Each row is shifted at random along 5 fixed directions that mean nothing.
Known rows, with every step that occurs
S > T > L > X > C > F > V > W > H: [ 172  -54  240 -181   94   93  -49  275   12 -410  -33   -7   37  274
 -356  -53 -288 -184   57   93  -30   -5   56   -2  170   51 -100  151
  -95   52 -203 -111  424 -151 -274   87 -298  166   81  381  116  479
  -22 -196  -28 -127  156   69  -48 -234   17   94  -24 -383]
U > F > C > T: [ 323 -126   93  -17  161   83 -127  289 -214  117   79 -293 -341  595
  149 -208 -331 -109  107  196   26 -196 -143 -189  -51   69 -499  -85
  -53   -6 -174   84  335  -89 -359 -168 -140  -13  135  375  270  155
  366  -72  133 -133   89  298  166   84 -126  365   87  -59]
N > G > S > L: [   1   86  207  -63  252  674  -46  334  160  -74  241 -432 -478  505
   94  118 -201 -368 -189  575 -108 -256   39 -500 -121   65 -874  375
 -290 -150  159  168  329 -251 -323   25 -587  -87 -224  539  192  234
   63 -208   -7  298  127  681  340  -31  -31   87  -59  -71]
V > F > B > W > H > T > U > G: [ -15 -200 -362  281 -358   96  195   61 -318  235  147 -240 -118  -19
   29  -44  -53  -21  254 -485  257   38  213  210 -254 -127  235 -101
  -31  150   67 -437   46 -488 -181 -325   74  245  585 -203  341  205
  -42 -148  455 -199  378   30  184 -440   87 -323 -201   31]
C > S > L > X > W > H > T > U > G: [ 292 -235  208  -49  197  174   38  213  246  311  100  -18    1 -157
  -13  -56 -590 -419   88 -300  -75  257  224  -37  -56   80  400  100
 -174   97  216 -489   27 -251 -214  -81  -11  282   92  152  381  217
   62   26  176  -35  269  181  149 -335 -339  217  178 -276]
V > W > H > S > F: [  80  -39 -170  138 -105  -80  208  100 -260  640  136 -284  -92 -468
  -21   -9 -117 -201  378 -394 -190  389  440  304 -177  -51  456  159
 -101   11  599 -366 -128   48 -106 -556  202  129  626 -308  369   22
 -141   50  467 -192  307  -23   96 -363  -46 -166   -9   -1]
G > T > U > F > X > W > H > S: [ -77 -165 -209   16   31   96  178  262 -179  200  130 -462 -417  468
  -27 -173 -229 -270   22  -81  182 -236  -26   -8 -231  504 -327  150
   45  154 -130  -39  204 -667 -409  -62 -115  326  -36  153  136  162
  129 -124  -43 -185  203   94  270 -225   -5 -230   57 -404]
L > X > F > C > S > T > N: [ 107 -254  249  -76   66  -44  476  105  -81  480  152 -284  -82  234
   95 -142 -394 -257  448 -197  -41   13  312  431  301 -161  375 -109
  117 -108  182  -45  -32 -145   89 -148   38  372  667 -218  461  364
 -322  100  303  -46 -300   25  -81 -342 -356  191  121 -371]
B > T > N > G > S > F > X > C: [-381  333   19  -18   84  711  245 -200  258  482  448 -162 -801  -39
   34  378 -179 -323 -290   65    1 -292  397  -26  184  223 -464  168
 -383 -524  307  -94   23 -573  -55 -449 -336 -162  394  259  207  -82
 -171  -74   26  428  -14  304  530 -204 -244 -236 -366  580]
V > F > X > C > T > L > S > G: [-285  470  362 -113   17  606 -145 -114  -48  -16  242  -45 -830  274
  171  312 -143 -204 -469  -20   77 -311  -95 -201   19  271 -649  203
 -220 -365   41 -242  469 -613 -454 -401 -534 -261   49  727   12   -3
  298 -353 -110  138  197  180  356  168 -104 -220 -619  224]
V > W > H > T > U > G > S > F: [ 181 -586 -176   27 -188 -220   90  442 -419  469  -55 -155    0  189
  256 -257  -48   42  357 -234  290  121    7  140 -655  -66  122  165
   69  291  -41 -121   75 -390 -419  -68  261  339  154 -245  402  277
  244 -275  133 -466  429  136   13 -325  182 -138   28 -726]
N > B > W > H > S > F: [-269    6 -228  101 -176  315  135  348 -539   79  208 -386  -48  302
  -22  285  -28 -139 -115   44   96 -189 -155  116 -417   39 -155  323
  -22   -1  179 -156  418 -373 -365 -126 -299  127  382   -9  -38  196
  101  -90  -82 -253   79  -37   45 -337   81 -229 -276  -87]
S > T > L > X > C: [  52 -100  263  -95  103  -79  149  244 -258  216   73 -128 -198  331
   -3 -105 -171    0  258   80  242 -168   54  198   88   91  -63 -122
  107 -155 -366   55  166 -432 -170  162 -110  228  119   44  119  380
  167  -98  -95   31 -263  138   83 -206  -98   94 -131 -422]
L > S > G > T > U > F > B > W: [-308   98   44  -23    6  473  166   -6 -183 -147  190 -104   54  279
  -25  403  -80 -265 -352 -364  161  156  -90  114   37   26   64  317
  -67   -4  109 -262  263 -312 -194 -227 -437  287  462   75  107   76
 -168    6  -80 -391  245   47  184 -539  103 -471 -399  -70]
X > S > F > B > W > H > T > U: [  65  -93 -334  285   -2  -53  153  245  -81  141   65  -77   27  320
  100 -249 -382 -193   75   16  222  212  135   16 -230 -104   33 -120
 -104   46    9 -245  135 -471 -398 -122   74   28   62   91   27  210
  437  114  -77 -106  205   82  266 -160 -132   49  -81 -359]
U > G > T > N > B > W > H > S > L > X > C: [-347 -333  383 -314  -59  337  122  431 -223 -367   27 -108  210  539
 -129  242   83  -59 -398   18  292 -232 -550  203 -190  273 -154  535
  117  171 -345  -69  528 -753 -469  440 -560  483  -60    2 -228  372
   19 -162 -496 -486   57  -81 -339 -484    6 -323 -131 -539]
B > N > T > L > X: [-385  261  124 -158  147  385   74 -132 -165  177  260  259 -476  104
  101  514  -73   44 -287  -40  105 -174 -141  187  -82  397 -128   30
  -61 -379  -20 -276  204 -249 -140 -224 -272 -322  315  245    9  -64
  131 -307 -303   20  -70  -92  362 -152  -11  -25 -431  290]
N > B > W > H > S > L: [ -24  129 -143  107  -54  359   20  202  -83  154  230 -247 -123  -46
 -124  202 -175 -248 -125  -67  -92  122  114   79 -192   28  -74  115
 -212 -142  412 -324  257 -201 -283 -237 -239  -70  311  209   71  109
  124  -38   65  -21  217   40  315 -253   60  -36 -175  271]
H > T > N > F > V > B: [-407  -81   -5 -260 -130  185  420  100 -767  -48  196  121  189  151
 -120  290  -40 -158   70  -24   49 -161 -160  510  219   31  139  406
   12   30  137 -259  200 -343 -223 -141 -444  463  703 -465  149   52
 -437  -88 -142 -174   54 -185 -173 -567  111 -414 -151  -12]
B > N > H > S: [  42  266  -77  141  130  374   50  -47  231  583  339 -290 -671  -20
  235  -55 -235  -23  159  107 -210 -228  203   47 -251  250 -392   16
 -267 -313  446  -75    1  -21 -223 -365    4 -300  174  263  244   46
  242  -86  -63  329  190  343  550 -162 -166  150  -39  362]
V > B > T > U > G > S > L: [-240 -243   33  -26 -196  307  -30  366 -599  282  172 -177 -416  456
  382  163  -16 -112 -112   10  588 -366 -276  -15 -260   31 -398  209
  -19  119 -382  -54  364 -780 -389  -16 -124  244  198  -29   19  124
  229 -258   11 -337   14  218  204 -177  179 -305 -321 -107]
N > F > X > C: [ -43   83   52  -73  139  154  123  334 -169 -175    8 -177  125  283
 -184  -39  -89 -148  158  188 -164   59   56  148   21  -38 -139 -111
   13  -85  -75    3  450 -234  -54   45 -326   26  210  172  183  265
  -58  -24 -158    4  -94   13  -38   55   64  -11  -19 -345]
F > C > S > G: [ 100 -128  268 -116  153  367   -8  310 -223  -23   77  -74   -6  450
  234   84 -307 -202 -130  113    6   37 -238  -38 -130 -252 -127  -11
  -62   77   -4   68  434   -5 -271    0 -212  -38  177  163  235  234
  138 -164 -114 -212   26  200  -78   41 -122  249  -41 -207]
N > H > S > L > X: [-188 -201  283 -126  119  241  312  445 -411  228  175 -555 -246  311
    7  249 -105 -213  130  150   59 -331  -75   55 -115  229 -178  317
   20   39  119    0  305 -420 -332  144 -341  442  244 -150   56  341
 -132    7 -163   87 -129  178  -48 -377  -36 -177    6 -341]
G > S > T > L: [-316  -20  187 -338   -8  122  141  264 -501  -39  105  537   97  116
   50  466  -20   16 -451 -231   35  364 -223  192 -146  112  171  186
   -1  -92 -183 -332  403 -308 -340  -88 -252  139  110  -88   30  -49
   52 -183 -416 -390   64 -260   98 -273  340 -216 -288  -83]
S > T > N > F: [ -77  -73  250 -162   -3  132  128  157 -240   67  197  171 -256  460
   32    2 -305   42  135  197   -9 -187  -78  181 -342  -11 -441  156
   -8 -204 -186   47  267 -306 -338  -65 -264  -63   58  221   66  254
  333 -242 -271  120   58  148  207  -99  111   89 -214 -315]
U > F > V > W > H > S: [  90 -135  -59 -161   11   78   72  328 -289 -395  -17 -184  382   50
 -377   17  -66 -139  129 -105 -243  333  -67   58  -54  214  188  288
 -123  330  144 -378  428   54 -401 -221 -232  314  335   30  130  196
 -162   66   -7 -475  564 -166 -213 -312   90 -131  217 -318]
W > H > S > G > T > L: [ 123 -332  -53  122 -101 -227  304  219 -219  584   19 -198   13   51
  183 -246 -127  -78  404 -364   21  214  146  291 -197   88  224   15
  121  129  222 -217  -97 -285 -333 -209  233  333  292 -366  288  146
  124   -7  206  -10   95  -13   13 -405   30    2   21 -278]
W > H > T > U > G > S: [-243 -275 -154  -63   15  299  306  221 -426  407  197 -253  -50   59
   97  123    7 -120   59 -226   69  -89  -65   24 -169  240  278  370
   17  175   87 -175    8 -348 -145  -96 -100  636  309 -480  338  102
 -392 -157  160 -264  112   41  -54 -737  -69 -361 -116  -71]
C > F > V > W: [ 143  152  -77   54 -120  176  -88  133 -139 -100   73 -145 -142   78
  -81  -10 -262 -212  155  -28 -172   90  177   16    5  -32 -158  -50
 -188  -47  118 -243  412   64  -83 -332 -228 -222  377  277  322  194
  -90 -211  265 -223  223  133  201   53   45   28  -29  126]
T > L > X > F: [-239  329  210  -55  -57  171  101   57 -244  -20   97  133 -278  297
  169  234  -34    4  -54    2   45  -96  -36  105  -74  231 -110 -110
   11 -338 -204 -251  348 -477 -183  -51 -159  -85    0  339  -78  123
  179 -270 -253  -16 -130  -39  132   52  -29  -99 -425 -216]
V > W > H > T > N > G > S > L > X: [-323 -255  184 -270   -9  338  331  178 -231  215  249 -130 -369   87
    5  424  115 -205 -165  -60  201 -192  -22  160 -161  168 -107  599
   18   -5  308 -171   71 -448 -209  -18 -332  330  372 -155  196  160
 -447 -419   20 -142  210  130    2 -446    3 -398 -187  -83]
F > B > T > U: [-123  -44 -234  173  -73  157  207  235 -427  145  114 -238   -8  390
   21   60 -157 -207  191  -97  384  -91   52  223  112 -164   85 -324
   50   11 -239  -43  147 -279  -19   41  -49  174  516 -204  187  201
 -115  -45  155 -176 -183  159  171 -252  167  -80 -168   -3]
C > S > T > U > G: [ -60 -180  333 -216    1  265  -64  227 -280  227   92  369  -40   39
  197  196 -508   -6  -63 -370   40  116 -125   31 -503  -57  246   44
 -109  -13 -292 -304  413 -258 -377 -171 -109  150   70   67  317  157
  236 -267 -182 -369  111   10  142 -122   77  153 -203 -240]
V > B > T > U > G > S > F: [ 113  141  -69  140 -162   92 -174   81   34  548   32  279 -194 -220
  256 -136 -296 -136  -48 -437  142  379  276   92 -316 -178   31 -173
 -428 -235  149 -419  157 -247 -422 -479  177 -257  195  226  354 -200
  494  -59  -15 -222  460  214  575   80  281   49 -289  150]
U > G > T > N > F > C > S > L: [ 250 -477  415 -264  183  260  102  414  -59 -248  -16 -165  295  628
   34 -111 -374 -220  167  302 -187  -35 -207   14  149 -137 -221  364
   76  304 -169  199  250 -256 -267  169 -382  533  133   80  286  490
  -47   31   89  -57   72  281 -264 -553  -38  167  373 -594]
F > V > W > H > S > G > T: [ -41 -427 -113   40 -285 -125  142  194 -238  286   28 -361 -348  262
  141 -155  -40 -142  157 -387  393   56  -42  302 -486  194 -153  -54
   14  213  122 -204  284 -363 -466 -181   65  -22  368 -175  314  201
  115 -350   28 -445  357  -91  104   52  155 -236  -54 -224]
U > G > S > F > V > B > N > H > W: [-214  155  103  -89 -122  685 -100  107   23 -112  209   25 -327  154
  188  352  -91 -361 -566   63   24   14 -169 -188 -305  197 -466  437
 -532   -7  441 -330  539 -290 -583 -309 -488 -203   27  425  147    5
  202 -171 -433 -177  679  229  258 -195   83 -469 -238  147]
F > B > N > T > L > X > W: [-329  240  -93  115  -62  362  137 -228  -61  272  285 -178 -752  242
  155  365 -124 -307 -288 -140  330 -159  143  278  137  279 -126 -176
  -46 -324  229 -289   78 -380   19 -284 -235 -326  526  285   93   38
  -29 -227   77  117  -62   29  477  -67  -86 -211 -407  405]
B > W > H > S > G > T > U > F > X > C: [ 199 -307 -258  104   26  -80  204  304   80  219   41 -136  250  -24
 -182 -267 -188  -93  255 -395   45  286  212  204 -236   78  240  -91
  -45  205  -29 -260  114 -438 -288 -113  161  255  209  -39  237  237
  228  137  -45 -218  305  -33  152 -381  -48  -69  124 -484]
G > S > L > X > F > C > T > U: [ -58  152  215  -78  197  487  -27  -70  334  549  297 -128 -908   26
  217  198 -467 -449 -369 -217   18   55  376 -153   31  156 -343  -43
 -489 -485  282 -214  150 -359 -244 -395 -110 -280   57  531  442  -88
  135 -181   41  154   16  280  749   55 -118    2 -311  327]
B > T > N > G > S > L > X > C: [ 128 -566   31   10   27 -218  516  286   60  686   75 -198  187  -31
  -16 -191  -72  -21  567 -230  195  164  442  580  278 -208  357 -180
  133  -42   71 -141 -235 -364  107   45  202  404  692 -501  400  339
 -284  193  283   81 -289  111   33 -363 -164  197  233 -370]
G > T > U > F > B: [ -61  181  -92  124  -32  211  -33  -16 -110  289  141 -315 -550  303
   40  -84 -278 -172   40 -162  162 -157  205   -3 -110  163 -403  -87
 -149 -191  -77   21  123 -351 -305 -290 -164   84  128  255  315   40
   71 -184  107  -78  117  333  555 -187  205 -193 -213  129]
W > H > T > L: [ 191 -118  -49   12   34 -225    6  310 -240   43  -28  259   41  388
  112 -244  -98  179  131   93  102   40 -279   57 -365  126 -147 -142
  116   10 -230 -199  149 -271 -503  136  132   24 -234  113   20  136
  536 -299 -232  -38  226   29   73  -14  116  337  -74 -298]
U > G > T > L > X > W > H > S: [-214   91  161  -96    2  363  166   31   50   78  122 -211 -295   89
   48  197  -81 -359 -311 -254    2  -20  -74   -1   85  602   73  334
  -50   -5  124 -339  166 -515 -204  -72 -331  310   73   90   74   53
 -163 -125   22 -173  232   18   31 -441 -193 -359 -122   28]
H > S > T > U > F > X: [ 117 -119  148 -194  135   16  182  251 -186  210   64  157   14  -47
 -142  -51 -503 -154  124 -331  -92  353  166   70 -241  197  194  -92
 -279 -128  -80 -358  316 -369 -503 -262  -79  119   42  117  347   12
  382  121 -316  -47  288  -51  316 -159  200  126   -1 -318]
N > T > L > X: [-167  189  145 -132  207  245  186  123 -282  174  103 -142 -172  180
  -98  277 -171 -227   51   73  -38 -144   37   77  230  283   23   43
   15 -228   85  -88  136 -106 -108  -59 -412  128  390  106  149  154
 -183 -154   48   92 -113  156  160 -295   22   17 -202  -70]
C > F > B > H > T > L: [ 254  -69  -70  173 -103  -72  -56  378 -354 -178  -37  243   55  624
  178  -40 -267   97   59  175  125 -160 -223   -2 -140 -179 -224  -84
   39   59 -327 -183  400 -384 -358   67  -38  -21  -14  277  -14  230
  406 -166  -80  -53  -34  168  128  -65  208  329 -160  -64]
F > B > T > U > G > S > L > X > C: [   1 -254   41  165 -159   45   49   40  199  631   49 -188 -487  -27
  206  -72 -187  -95   -5 -590  541  251  372  270 -138  -43  100 -551
 -220 -257 -133 -345  119 -661 -165 -138  265  -63  301   55  418  117
  196  -75   91  -42  -25  108  538   87  114  -51 -287  127]
N > F > C > T > L > X > W > H: [ -11  -65   29 -111  193  317  170  179  -70 -107   92 -137  -76  288
 -131  204 -259 -403 -116   21 -167  -18   48  117  295   37   36  167
  -24   33  213 -145  235  -78  -28  -48 -285  191  466  227  234  261
 -284 -129  156   37   11  -13  -22 -255 -118   32  -21  -91]
T > U > F > B > W: [-131  231 -196   99  -14  512  -40  133 -308 -209  239 -196 -173  343
  -94  214 -134  -80  -43  105   95 -196   10 -131 -160   30 -266   24
 -173  -32 -261  -61  342 -352 -189 -119 -296   84  144  397   27  241
   73 -139  -71  -88  188  290  356 -310   87 -260 -296  -63]

Rows
[-114  -79   69    4  -62   96   44  146 -362 -164   10  114   -2  596
  201  196 -173   83 -123  -16   77   -7 -306  203  -33  -75 -129   64
  177  -71 -136 -263  381 -197 -238 -144 -199  -21  331  210   58  207
  173 -179   24 -111  -98  -90   74 -104  231  244 -294 -110] => C > F > B > N > T > L > S
[-152  232  172 -165  163  352  129   48  118  145  207 -174 -369  314
  -41   -7 -296 -220    0  177 -205 -332   48  172  153  170 -460  217
   25 -218   51  162  167 -316 -142 -100 -400  150  196  272  248  194
 -228 -201  -38  132  -99  269  238 -234  -81  -43    3    1] => G > T > N > F > X > C > S
[  13  -71  -54  148 -198  328   72    2  -60  340  199 -224 -444   69
  165 -131 -467 -295  238 -230   73 -140  323   32 -107   70   20   87
 -466    6  185 -328  229 -527 -384 -507  -38  108  286  160  262  169
  155   24  155  -90  249   93  326 -224 -116 -155 -236  -16] => X > F > V > B > H > S > T > U > G
[-141 -351 -143  -87 -282  263   17  196 -349   96   78 -114 -330  182
  157  121 -136  -36  -83 -312  170 -126 -110  -34 -469  216 -128  280
 -142  165  -88 -331  463 -479 -369 -249  -96  201  227    1  391  199
 -112 -495  115 -436  372  -33  137 -218  165 -297 -201  -53] => C > F > V > W > H > T > U > G > S
[ 142 -241   78   44   70  223  137  206  215  390  210 -560 -502  217
  172 -109 -151 -479  -80  -45  136    4  123 -202  -32  420 -181  251
 -102   51  312 -259   36 -507 -155  -60 -173  209   66  114  294  156
    6    2  284    7  274  310  188 -335 -383 -178   95  -50] => U > G > S > L > X > W > H > T
[ -67  138   -7   31  -23  208  -20  141 -202  256  180 -175 -320  167
  224  -67 -114  -69  169   76   22 -242   13  306  -70 -153 -255   48
   41  -78  122  -76  312 -255  -96 -281  -90  -66  502  181  271  151
   -5 -159   62  -58 -100   81  156   43  -52   44  -92   75] => V > B > N > F > X > C > S
[  45 -229 -169   -8 -118   31  111  322 -161 -227   79  -99  107  242
 -205 -121 -263 -174  106  -85   11  111  -67  208 -329  -37 -180  139
 -168  169  118 -339  486 -211 -511 -143 -156   26  372  120  200  262
  198  -79 -112 -167  436 -116  143  -75  263   43    0 -213] => N > F > V > B > W > H > S > T
[  -9 -275   38  116 -201 -140  -15  229 -137   24   66  -94  -91   15
 -133  -17  -19    4   34 -311  325  130   77  327 -150 -122   40 -165
  -24   66 -133 -476  403 -515 -190  -71   69  -32  369   63   59  295
  122  -98   21 -247  -39 -250   78  137  -75  -23 -201  -71] => S > L > X > C > F > V > B > W > H
[ 173    3   30 -146   54  304  -40  351  101 -503    7  -47  209  563
 -199 -211 -163 -191   -8  344  -97  -35 -114 -140   94   23 -572  252
 -276  112   22  -89  464  -86 -565  -46 -463   97   88  506  122  220
   79  -18 -217 -104  568  371  101  -58  197  193  185 -265] => U > F > V > B > T > N > G > S
[-185   88   72  140 -100  228  422 -105  107  350  203  -48 -331  138
  101  168 -178 -221  112 -246  121 -157  363  325   83  -47  172  -61
 -148 -334  388 -334    2 -426   -4 -214 -152   25  511   -5  253   86
 -302  -85   38  122 -106  122  191 -166 -170  -75 -337  161] => L > X > F > B > H > T > N > G
[  74 -122  189  -29  198  387   48   53  175  -84  137 -141 -184  498
   28  -65 -368  -53   34   20   69    6   41  -54 -179  -98 -296  148
 -203 -138    9  -83  214 -176 -372 -162 -274   88  102  451  335  303
  230  -63 -118   88  272  310  352 -195  112  275 -192 -322] => L > S > T > U > F > B > N > G
[ -51  168  354 -222  271  358   33  271   19 -256  105  -47  -57  185
 -278  107 -366 -220 -227  169 -273 -154 -135 -204  100  286 -182  540
 -176 -109  -73 -154  405 -211 -423   55 -401  265 -212  336  -70  213
   50  -42 -173   67   48  121  -53 -381 -154  144 -143 -165] => W > H > S > T > L > X > C > F
[ -78  -88 -232  198  -32  107  174   -7 -165   78  251 -237 -381  553
  218   20  -98 -207 -173  121  301 -115 -130  146   -8  188 -199  232
  105   51  172 -277  -55 -538 -256 -127   -8   93  182  155  -85  173
  300  -29   71   64  184   -4  152 -354 -271 -109 -197 -152] => X > W > H > T > L > S > F > B > N
[-243 -292  111  -54 -280  120  261  136 -470  400  167 -351 -610  339
  334  240 -175 -331  165 -350  361 -409   -1  157 -146  341  -60  202
   74   61   63 -328  286 -646 -343 -285  -78  256  564  -67  228  261
  -65 -349  238 -172  -56  -76  -28 -226 -164 -338 -302 -209] => C > T > L > X > F > V > W > H > S > G
[ 265  153  195 -194  374  289  216  247  258 -141   82 -178   86  334
 -157  -87 -368 -536  -47  234 -339  276  283 -127  616   13  -25  144
 -237 -150  259   60  131   60 -100  -11 -355  233  123  326  342  243
 -188  198   78   92   92  326  139 -512  -75  123  187 -281] => G > S > T > L > X > F > C
[ 157 -241 -431   94  144  190  232  197 -247  115  248 -255   59  162
 -155  -31 -143  -34  209   20   47 -103   29   32  -13   53   95   65
  -34  197  -47  -87  -23 -247  -98  -80   63  383  410 -105  218  256
  -39    6  210 -127  231   92  144 -658 -205  -29   79  -87] => B > W > H > T > U > F > C
[-170 -166  -73   75 -180    3  402   18  -21  514  205 -166 -436  156
  151  -72  -89 -378  -44 -415  202  142  163  385 -170  319   63 -101
   82   -2  344 -307    5 -632 -160 -243   -8  -33  302 -100  171   30
   54 -111  -48  -17  179 -137  172  -45 -164 -313 -106  -88] => F > X > W > H > S > G > T > N
[ -78 -169   13   12  -83   96  213  210  244   58   59  -20  -77  261
  -28  -61  -46   21 -163 -182  171  -82   17  243 -208  -80 -132   64
  -14 -179   31 -249  268 -405 -215  160 -115   48  131  143  242  274
 -114 -298 -145  -63   63  161  140  -12  -25  133 -183 -140] => L > X > C > F > B > W > H > T > N > G > S
[-319   29 -137  -30 -193  610  -19   48 -155   81  197 -269 -563  259
  149  181 -151 -193 -150  -82  188 -297   -3  -32 -259  193 -530  179
 -368  -89   11 -184  512 -530 -377 -326 -297    2  386  291  321  104
  -57 -350  -30  -74  317  158  456  -67  275 -362 -359  232] => N > F > V > B > T > U > G > S
[ -17   23   43 -155  -26  338  -36   60  116  -69   67  148   32 -261
 -103  219 -151 -367 -394 -365 -196  586  113 -121 -174  207  203  327
 -467   17  478 -577  301  -66 -392 -450 -283  -18  212  104  384 -137
  -54  -40  -57 -393  777  -55  106 -340   82 -327  -70  192] => U > G > S > F > V > W > H > T
[ 136 -234 -185   17  -25  166  192  106  -15  252   16 -380  -32  -72
 -202 -130 -286 -264  505 -276  -50   88  573  171   68  -60   83   12
 -209   82  251  -73   10  -94 -119 -344 -189  358  607  -81  695  291
 -448 -122  417 -156  294  285  273 -384  186 -137  188 -241] => N > G > T > U > F > V > W
[-169  -59   41 -134  -17   49 -195  249 -421   -1  -20  273 -173  379
   79  -42  -85  166 -126  -17  370 -136 -290  247 -409   17 -297  -79
  -32  -41 -372 -126  517 -452 -541 -110 -131 -203   34  358  -34   55
  561 -287 -503 -395  156  -94  206  294  276   69 -303 -387] => V > B > N > T > U > F > X > C
